Here is a tiny trained network, its code and every weight. The questions are about switching its units off for an input and a class, where a switched-off unit gives its printed mean instead of its output.

import numpy as np


def w(rows, s, z=0):
    codes = np.array(rows[::2]) - 128.0
    scale = np.full(codes.shape[1], s)
    scale[-1] = z or s
    return codes * scale


def norm(h):
    return h / np.sqrt((h * h).mean(-1, keepdims=True) + 1e-5)


def f(y):
    return np.maximum(y, 0)


def log_softmax(a):
    a = a - a.max(-1, keepdims=True)
    return a - np.log(np.exp(a).sum(-1, keepdims=True))


def net(x, mask):
    res = np.array(x, float).reshape(1, 2) / 4 @ E
    u = 0
    for l in range(2):
        y = f(norm(res) @ A[l][:, :-1].T + A[l][:, -1])
        res = res + np.where(mask[u : u + 6], y, B[l][:, -1]) @ B[l][:, :-1]
        u += 6
    return log_softmax(norm(res)[-1] @ U[:, :-1].T + U[:, -1])


A, B = {}, {}
E = w([
[147,93,254],'x0',
[184,47,94],'x1',
],0.0066)
A[0] = w([
[84,237,158,62],'L0N0',
[98,253,127,247],'L0N1',
[168,142,180,126],'L0N2',
[151,119,102,84],'L0N3',
[178,135,69,121],'L0N4',
[50,156,68,104],'L0N5',
],0.012,0.0015)
B[0] = w([
[164,181,39,231],'L0N0',
[11,67,60,255],'L0N1',
[130,228,76,184],'L0N2',
[126,115,231,159],'L0N3',
[54,131,154,200],'L0N4',
[86,254,156,224],'L0N5',
],0.0061,0.0064)
A[1] = w([
[54,141,184,194],'L1N0',
[123,56,129,150],'L1N1',
[140,124,48,6],'L1N2',
[210,180,114,182],'L1N3',
[254,127,92,134],'L1N4',
[141,145,179,97],'L1N5',
],0.009,0.0023)
B[1] = w([
[179,128,62,253],'L1N0',
[72,36,223,182],'L1N1',
[164,193,39,171],'L1N2',
[168,135,200,165],'L1N3',
[2,20,100,172],'L1N4',
[151,176,111,164],'L1N5',
],0.0073,0.0039)
U = w([
[71,33,232,230],'0',
[240,218,246,170],'1',
[165,77,73,1],'2',
[18,255,32,218],'3',
[205,151,171,7],'4',
],0.0092,0.0045)

Each question gives the input, the list of numbers given to net, and the class t.
The units are the neurons (one row each of A and B). Each row of codes is followed by its name. A weight is (code - 128) times the scale printed after its matrix; where a second scale follows, it is the last column's (A, B and U).
mask holds one flag per neuron, layer by layer. A switched-off neuron (its flag False) gives its mean, the last column of its row in B, instead of its output. The means were averaged over made-up inputs and are rounded, as every weight is.
A unit's drop is (log p(t) with every unit on - log p(t) with that unit switched off) / (log p(t) with every unit on - log p(t) with every unit switched off).
The circuit of an input: a set's keep is (log p(t) with only the set's units on - log p(t) with every unit switched off) / (log p(t) with every unit on - log p(t) with every unit switched off). Starting from all 12 units, units are removed one at a time, each time the one whose removal leaves the highest keep (on an exact tie, the one counted first), for as long as the keep stays at least 0.8.
units of the circuit, in order: the units of the circuit, biggest drop first
most important unit: the unit with the biggest drop
k most important neurons: the k neurons with the biggest drops, biggest first
top k neurons in layer l: the k neurons of layer l with the biggest drops, biggest first
drop when u is switched off: that unit's drop, to one decimal
input [8,2], class 1: most important unit => L0N1
input [1,0], class 1: 3 most important neurons => (L0N1 L1N3 L0N0)
input [7,2], class 1: 3 most important neurons => (L0N1 L0N2 L0N0)
input [-3,6], class 0: units of the circuit, in order => (L0N0 L1N1 L0N5 L0N3)
input [6,2], class 1: 3 most important neurons => (L0N1 L0N0 L0N2)
input [7,-4], class 1: 2 most important neurons => (L0N1 L0N4)
input [1,2], class 0: 2 most important neurons => (L0N5 L0N4)
input [-2,3], class 2: top 2 neurons in layer 0 => (L0N4 L0N0)
input [8,3], class 1: 3 most important neurons => (L0N1 L0N2 L0N0)
input [6,0], class 1: 2 most important neurons => (L0N1 L0N2)
input [-1,4], class 0: drop when L0N5 is switched off => 0.8
input [4,-1], class 1: drop when L0N1 is switched off => 1.2
input [0,4], class 0: drop when L0N5 is switched off => 0.6
input [7,0], class 1: most important neuron => (L0N2)
